Here is a tiny trained network, its code and every weight. The questions are about switching its units off for an input and a target symbol, where a switched-off unit gives its printed mean instead of its output.

import numpy as np


def w(rows, s, z=0):
    codes = np.array(rows[::2]) - 128.0
    scale = np.full(codes.shape[1], s)
    scale[-1] = z or s
    return codes * scale


def f(y):
    return np.maximum(y, 0)


def softmax(a):
    e = np.exp(a - a.max(-1, keepdims=True))
    return e / e.sum(-1, keepdims=True)


def log_softmax(a):
    a = a - a.max(-1, keepdims=True)
    return a - np.log(np.exp(a).sum(-1, keepdims=True))


def net(x, mask):
    ids = ['ΔΞΩαβζηλπσφψ'.index(c) for c in x.split()]
    T = len(ids)
    res = E[ids] + P[:T]
    u = 0
    for l in range(2):
        r = res
        for j in range(2):
            rows = slice(3 * j, 3 * j + 3)
            q, k, v = (r @ M[l][rows].T for M in (Q, K, V))
            z = softmax(np.where(np.tri(T) > 0, q @ k.T / 3**0.5, -1e9)) @ v
            o = O[l][rows]
            res = res + np.where(mask[u + j], z, o[:, -1]) @ o[:, :-1]
        u += 2
        y = f(res @ A[l][:, :-1].T + A[l][:, -1])
        res = res + np.where(mask[u : u + 8], y, B[l][:, -1]) @ B[l][:, :-1]
        u += 8
    return log_softmax(res[-1] @ U[:, :-1].T + U[:, -1])


Q, K, V, O, A, B = {}, {}, {}, {}, {}, {}
E = w([
[134,117,136],'Δ',
[81,186,83],'Ξ',
[131,128,102],'Ω',
[88,181,84],'α',
[122,120,120],'β',
[111,50,167],'ζ',
[101,189,86],'η',
[112,119,133],'λ',
[140,78,59],'π',
[164,4,167],'σ',
[187,55,89],'φ',
[146,205,57],'ψ',
],0.021)
P = w([
[52,88,122],'0',
[33,46,95],'1',
[46,48,90],'2',
[66,51,91],'3',
[90,68,100],'4',
[109,80,100],'5',
[134,93,108],'6',
[156,108,108],'7',
[182,121,108],'8',
[207,130,118],'9',
[238,147,112],'10',
[249,162,114],'11',
[255,171,107],'12',
],0.0051)
Q[0] = w([
[42,61,143],'0.h1',
[119,109,145],'0.h1',
[139,58,218],'0.h1',
[62,104,89],'0.h2',
[123,201,150],'0.h2',
[250,26,33],'0.h2',
],0.013)
K[0] = w([
[126,55,85],'0.h1',
[129,114,187],'0.h1',
[137,97,192],'0.h1',
[142,104,73],'0.h2',
[1,234,160],'0.h2',
[247,166,101],'0.h2',
],0.016)
V[0] = w([
[254,194,228],'0.h1',
[112,67,50],'0.h1',
[155,96,48],'0.h1',
[181,51,31],'0.h2',
[193,110,101],'0.h2',
[142,33,44],'0.h2',
],0.0078)
O[0] = w([
[103,27,58,39],'0.h1',
[114,149,243,195],'0.h1',
[153,201,221,175],'0.h1',
[173,145,109,254],'0.h2',
[192,55,33,170],'0.h2',
[250,255,167,253],'0.h2',
],0.0059,0.0089)
A[0] = w([
[188,105,43,106],'0.n1',
[164,190,63,199],'0.n2',
[119,207,138,64],'0.n3',
[233,107,1,250],'0.n4',
[75,205,43,201],'0.n5',
[163,38,191,117],'0.n6',
[152,53,165,151],'0.n7',
[130,125,226,49],'0.n8',
],0.0099,0.0028)
B[0] = w([
[238,173,120,175],'0.n1',
[82,134,168,218],'0.n2',
[219,1,108,175],'0.n3',
[97,177,136,245],'0.n4',
[193,145,87,152],'0.n5',
[135,11,22,155],'0.n6',
[132,27,62,147],'0.n7',
[147,178,96,163],'0.n8',
],0.0078,0.012)
Q[1] = w([
[162,116,162],'1.h1',
[149,162,165],'1.h1',
[117,135,246],'1.h1',
[39,37,137],'1.h2',
[155,106,160],'1.h2',
[47,108,93],'1.h2',
],0.014)
K[1] = w([
[172,234,71],'1.h1',
[188,75,142],'1.h1',
[231,147,50],'1.h1',
[7,77,112],'1.h2',
[145,211,198],'1.h2',
[71,78,121],'1.h2',
],0.011)
V[1] = w([
[183,8,215],'1.h1',
[179,33,51],'1.h1',
[193,105,63],'1.h1',
[162,204,193],'1.h2',
[155,154,84],'1.h2',
[240,1,105],'1.h2',
],0.0081)
O[1] = w([
[78,63,163,148],'1.h1',
[128,52,112,147],'1.h1',
[218,146,93,194],'1.h1',
[80,119,124,251],'1.h2',
[147,106,156,188],'1.h2',
[142,89,1,185],'1.h2',
],0.0089,0.014)
A[1] = w([
[99,125,119,81],'1.n1',
[61,110,185,254],'1.n2',
[189,70,148,70],'1.n3',
[171,133,74,200],'1.n4',
[153,138,246,147],'1.n5',
[60,136,252,127],'1.n6',
[157,82,101,190],'1.n7',
[67,153,199,145],'1.n8',
],0.014,0.0081)
B[1] = w([
[87,149,132,128],'1.n1',
[49,115,102,140],'1.n2',
[167,158,80,187],'1.n3',
[69,136,135,251],'1.n4',
[163,121,214,163],'1.n5',
[153,108,165,135],'1.n6',
[81,130,142,210],'1.n7',
[182,9,165,134],'1.n8',
],0.012,0.02)
U = w([
[239,142,148,123],'Δ',
[121,144,143,107],'Ξ',
[132,106,152,254],'Ω',
[144,150,132,137],'α',
[103,150,144,115],'β',
[141,115,130,92],'ζ',
[114,151,146,88],'η',
[142,115,144,138],'λ',
[251,64,91,98],'π',
[150,131,134,41],'σ',
[47,143,153,162],'φ',
[212,182,62,39],'ψ',
],0.012,0.0057)

Each question gives the input, a string of symbols that net reads in full, and the target symbol t.
The units are the heads (3 rows each of Q, K, V and O) and the neurons (one row each of A and B). Each row of codes is followed by its name. A weight is (code - 128) times the scale printed after its matrix; where a second scale follows, it is the last column's (O, A, B and U).
mask holds one flag per unit, layer by layer, with each layer's heads first. A switched-off unit (its flag False) gives its mean, the last column of its rows in O or B, instead of its output. The means were averaged over made-up inputs and are rounded, as every weight is.
A unit's drop is (log p(t) with every unit on - log p(t) with that unit switched off) / (log p(t) with every unit on - log p(t) with every unit switched off).
The circuit of an input: a set's keep is (log p(t) with only the set's units on - log p(t) with every unit switched off) / (log p(t) with every unit on - log p(t) with every unit switched off). Starting from the 12 units with the biggest drops (on a tie, the unit counted first), units are removed one at a time, each time the one whose removal leaves the highest keep (on an exact tie, the one counted first), for as long as the keep stays at least 0.8.
units of the circuit, in order: the units of the circuit, biggest drop first
top k neurons: the k neurons with the biggest drops, biggest first
k most important neurons of layer l: the k neurons of layer l with the biggest drops, biggest first
input λ α β ζ φ Δ Δ λ Δ σ Δ β, target π: top 2 neurons : [0.n6, 1.n3]
input λ η Ω φ Ω, target ψ: units of the circuit, in order : [0.h2, 1.h2]
input Δ Ξ Ξ π β π Ω ψ λ Δ π β, target Δ: top 3 neurons : [0.n4, 0.n6, 0.n1]
input σ σ π, target π: units of the circuit, in order : [1.h1, 0.n6, 1.n3]
input φ Δ ζ Δ Δ ψ φ φ φ Δ Δ φ η, target φ: top 2 neurons : [1.n4, 0.n1]
input Δ Δ Δ φ π π, target ψ: top neuron : [0.n1]
input Δ Ξ Δ Δ π Ξ Δ, target Δ: units of the circuit, in order : [1.h2, 1.n5, 0.n5]
input λ Ξ λ, target Ω: units of the circuit, in order : [1.h2, 0.h2, 1.n8]
input λ Δ φ β, target ψ: 4 most important neurons of layer 0 : [0.n1, 0.n6, 0.n3, 0.n7]
input σ λ Ω, target π: units of the circuit, in order : [1.h1, 0.n6, 1.n3, 0.n7]
input Δ Δ Δ σ Δ, target π: units of the circuit, in order : [1.h1, 0.n6, 1.n3, 0.n7]
input φ Δ Δ π ζ Δ λ φ σ α, target φ: units of the circuit, in order : [0.h2, 1.n4, 1.h2]
input β Δ π Δ Δ β φ Ω, target ψ: 2 most important neurons of layer 1 : [1.n3, 1.n5]
input φ σ λ π φ β β φ λ Δ φ, target ψ: top 2 neurons : [0.n1, 1.n3]
input π Δ λ φ ψ Δ π Δ σ π π φ Ξ, target φ: units of the circuit, in order : [0.h2, 1.h2, 1.n4]
input Δ ζ Ξ φ λ, target ψ: top 2 neurons : [0.n1, 1.n3]
input Δ Δ π λ π Δ β Δ π Δ φ η Ξ, target φ: top 3 neurons : [0.n1, 1.n4, 1.n3]
input α π π β π β Δ φ α ψ, target φ: units of the circuit, in order : [0.h2, 1.n3]
input Δ Δ λ λ, target Ω: 2 most important neurons of layer 0 : [0.n3, 0.n6]
input Δ σ Δ π σ Δ Δ λ φ Δ ζ η, target φ: top 4 neurons : [0.n1, 1.n4, 1.n3, 1.n7]
input Δ Δ Δ, target φ: units of the circuit, in order : [0.h2, 1.h1]
input π π π π Δ Δ Δ Δ φ β, target ψ: top 3 neurons : [0.n1, 1.n3, 0.n6]
input Ξ β β φ φ Δ ζ Δ Δ π Δ, target Δ: top 3 neurons : [0.n4, 0.n1, 0.n6]
input Δ σ λ, target π: units of the circuit, in order : [1.h1, 1.n3, 0.n6, 0.n7]
